Here is a tiny trained network, its code and every weight. The questions are about switching its units off for an input and a class, where a switched-off unit gives its printed mean instead of its output.

import numpy as np


def w(rows, s, z=0):
    codes = np.array(rows[::2]) - 128.0
    scale = np.full(codes.shape[1], s)
    scale[-1] = z or s
    return codes * scale


def norm(h):
    return h / np.sqrt((h * h).mean(-1, keepdims=True) + 1e-5)


def f(y):
    return np.maximum(y, 0)


def log_softmax(a):
    a = a - a.max(-1, keepdims=True)
    return a - np.log(np.exp(a).sum(-1, keepdims=True))


def net(x, mask):
    res = np.array(x, float).reshape(1, 4) / 4 @ E
    u = 0
    for l in range(2):
        y = f(norm(res) @ A[l][:, :-1].T + A[l][:, -1])
        res = res + np.where(mask[u : u + 10], y, B[l][:, -1]) @ B[l][:, :-1]
        u += 10
    return log_softmax(norm(res)[-1] @ U[:, :-1].T + U[:, -1])


A, B = {}, {}
E = w([
[144,118,132,213,96,136,121,59,144,127,102,121],'x0',
[39,146,160,147,103,56,155,133,201,148,120,120],'x1',
[113,152,234,120,130,158,142,167,81,110,1,130],'x2',
[126,65,178,110,196,169,139,102,185,151,135,125],'x3',
],0.00077)
A[0] = w([
[67,150,149,91,111,88,177,121,195,160,139,168,243],'0.n1',
[177,93,140,227,77,137,68,2,165,154,119,56,22],'0.n2',
[123,154,32,153,57,59,119,176,67,81,132,132,61],'0.n3',
[128,76,166,123,159,158,177,126,128,164,79,123,3],'0.n4',
[93,152,159,143,121,103,170,133,106,149,68,115,106],'0.n5',
[101,111,47,38,178,95,136,199,129,150,192,146,132],'0.n6',
[190,132,87,86,170,190,106,111,95,145,140,199,150],'0.n7',
[98,86,145,51,174,160,165,122,137,135,139,157,146],'0.n8',
[142,34,136,146,180,135,125,109,186,164,148,95,45],'0.n9',
[148,116,61,161,101,110,127,54,168,167,218,77,180],'0.n10',
],0.0018,0.00036)
B[0] = w([
[193,73,109,105,86,128,147,84,48,132,135,57,203],'0.n1',
[54,145,44,105,192,114,229,198,31,114,115,206,236],'0.n2',
[188,181,201,175,165,213,126,102,125,220,204,154,208],'0.n3',
[132,207,86,116,80,84,65,136,114,104,155,134,173],'0.n4',
[144,94,66,97,116,108,68,93,174,108,129,165,183],'0.n5',
[61,124,95,150,179,107,171,126,113,94,40,193,215],'0.n6',
[138,67,108,145,48,81,160,83,122,161,112,35,204],'0.n7',
[182,198,122,206,129,139,143,157,79,166,159,162,184],'0.n8',
[159,248,153,220,103,155,64,149,83,188,205,141,206],'0.n9',
[137,112,166,82,110,92,69,94,180,79,47,136,250],'0.n10',
],0.0017,0.0022)
A[1] = w([
[95,176,126,90,89,124,149,169,157,134,145,133,175],'1.n1',
[110,116,131,155,99,107,167,140,168,118,135,67,57],'1.n2',
[99,133,115,137,114,81,144,131,169,162,159,135,136],'1.n3',
[148,107,191,129,99,177,88,157,115,81,58,109,105],'1.n4',
[119,132,126,72,174,129,179,212,97,147,96,134,203],'1.n5',
[70,155,193,194,63,110,177,144,159,116,112,131,190],'1.n6',
[132,74,143,125,83,107,161,96,84,149,156,4,122],'1.n7',
[158,176,88,122,53,108,128,94,53,149,97,171,253],'1.n8',
[132,178,164,151,120,160,87,133,124,171,184,112,191],'1.n9',
[155,92,74,126,133,110,95,93,165,122,202,148,164],'1.n10',
],0.0023,0.00069)
B[1] = w([
[186,79,147,189,158,206,73,85,105,147,116,112,149],'1.n1',
[142,58,114,92,188,173,122,196,81,131,125,93,135],'1.n2',
[202,97,120,125,121,205,121,134,76,103,95,100,163],'1.n3',
[111,151,62,79,75,75,85,95,197,110,219,140,170],'1.n4',
[108,127,72,206,106,129,162,64,140,100,121,158,177],'1.n5',
[207,143,80,99,152,188,125,141,70,120,186,140,172],'1.n6',
[119,25,138,63,167,152,97,191,112,109,44,5,146],'1.n7',
[81,81,172,117,179,115,152,150,192,145,139,99,254],'1.n8',
[149,166,236,177,132,92,117,182,155,214,166,129,165],'1.n9',
[103,204,186,95,57,146,114,158,118,84,83,142,188],'1.n10',
],0.002,0.0036)
U = w([
[188,225,209,187,128,154,105,164,120,220,208,154,195],'0',
[106,171,100,30,33,83,40,82,213,34,102,165,150],'1',
[71,118,27,179,176,140,236,107,76,91,88,205,146],'2',
[191,23,112,70,133,181,111,159,78,127,96,2,105],'3',
[45,74,173,130,188,27,149,160,220,168,103,96,7],'4',
],0.006,0.002)

Each question gives the input, the list of numbers given to net, and the class t.
The units are the neurons (one row each of A and B). Each row of codes is followed by its name. A weight is (code - 128) times the scale printed after its matrix; where a second scale follows, it is the last column's (A, B and U).
mask holds one flag per neuron, layer by layer. A switched-off neuron (its flag False) gives its mean, the last column of its row in B, instead of its output. The means were averaged over made-up inputs and are rounded, as every weight is.
A unit's drop is (log p(t) with every unit on - log p(t) with that unit switched off) / (log p(t) with every unit on - log p(t) with every unit switched off).
The circuit of an input: a set's keep is (log p(t) with only the set's units on - log p(t) with every unit switched off) / (log p(t) with every unit on - log p(t) with every unit switched off). Starting from the 12 units with the biggest drops (on a tie, the unit counted first), units are removed one at a time, each time the one whose removal leaves the highest keep (on an exact tie, the one counted first), for as long as the keep stays at least 0.8.
units of the circuit, in order: the units of the circuit, biggest drop first
unit that matters most: the unit with the biggest drop
k most important neurons: the k neurons with the biggest drops, biggest first
top k neurons in layer l: the k neurons of layer l with the biggest drops, biggest first
input [-1,6,-4,7], class 0: units of the circuit, in order	[0.n9, 1.n8]
input [-7,-3,2,-6], class 2: units of the circuit, in order	[1.n5]
input [-8,2,4,6], class 2: top 3 neurons in layer 0	[0.n3, 0.n6, 0.n9]
input [-4,4,7,-2], class 1: units of the circuit, in order	[0.n2, 1.n4, 0.n5]
input [-4,6,-4,0], class 3: 3 most important neurons	[0.n2, 0.n1, 1.n3]
input [0,8,8,-5], class 1: top 4 neurons in layer 0	[0.n5, 0.n7, 0.n2, 0.n9]
input [-8,4,6,-3], class 2: top 3 neurons in layer 1	[1.n5, 1.n10, 1.n1]
input [3,-1,-2,3], class 4: top 4 neurons in layer 0	[0.n2, 0.n9, 0.n10, 0.n6]
input [1,-3,0,2], class 4: units of the circuit, in order	[1.n8, 1.n6]
input [7,-5,3,6], class 2: top 2 neurons in layer 0	[0.n2, 0.n3]
input [-5,-7,-7,2], class 1: 4 most important neurons	[1.n10, 0.n1, 0.n6, 0.n2]
input [-5,-4,-4,-2], class 2: top 2 neurons in layer 0	[0.n6, 0.n1]
input [6,3,-4,-5], class 2: top 2 neurons in layer 1	[1.n9, 1.n4]
input [2,3,1,-7], class 0: unit that matters most	0.n3
input [-4,2,4,4], class 0: 2 most important neurons	[0.n8, 0.n2]
input [-5,5,-8,3], class 1: units of the circuit, in order	[1.n10, 0.n10]
input [3,2,-4,3], class 1: 4 most important neurons	[0.n10, 0.n3, 1.n10, 0.n6]
input [3,2,-3,-1], class 4: units of the circuit, in order	[0.n10, 0.n2, 1.n8, 0.n6]
input [-7,-3,4,5], class 2: 3 most important neurons	[1.n5, 0.n3, 0.n9]
input [0,5,-2,4], class 3: 2 most important neurons	[0.n1, 1.n7]
input [-4,-4,-3,5], class 0: 2 most important neurons	[0.n9, 0.n8]
input [6,6,8,7], class 1: top 2 neurons in layer 0	[0.n3, 0.n5]
input [-1,5,3,-1], class 3: unit that matters most	0.n10
input [3,-8,-1,8], class 0: top 4 neurons in layer 0	[0.n9, 0.n1, 0.n8, 0.n4]
input [8,1,6,0], class 2: 3 most important neurons	[0.n2, 0.n10, 1.n6]
input [5,-2,4,4], class 2: 3 most important neurons	[0.n2, 0.n3, 0.n10]
input [0,-1,-3,-1], class 4: 4 most important neurons	[0.n6, 0.n5, 1.n4, 1.n6]
input [-2,-3,5,7], class 0: 2 most important neurons	[0.n8, 0.n10]
input [-6,-6,-3,3], class 2: units of the circuit, in order	[0.n6]
input [2,8,-1,-7], class 3: top 3 neurons in layer 0	[0.n1, 0.n9, 0.n8]
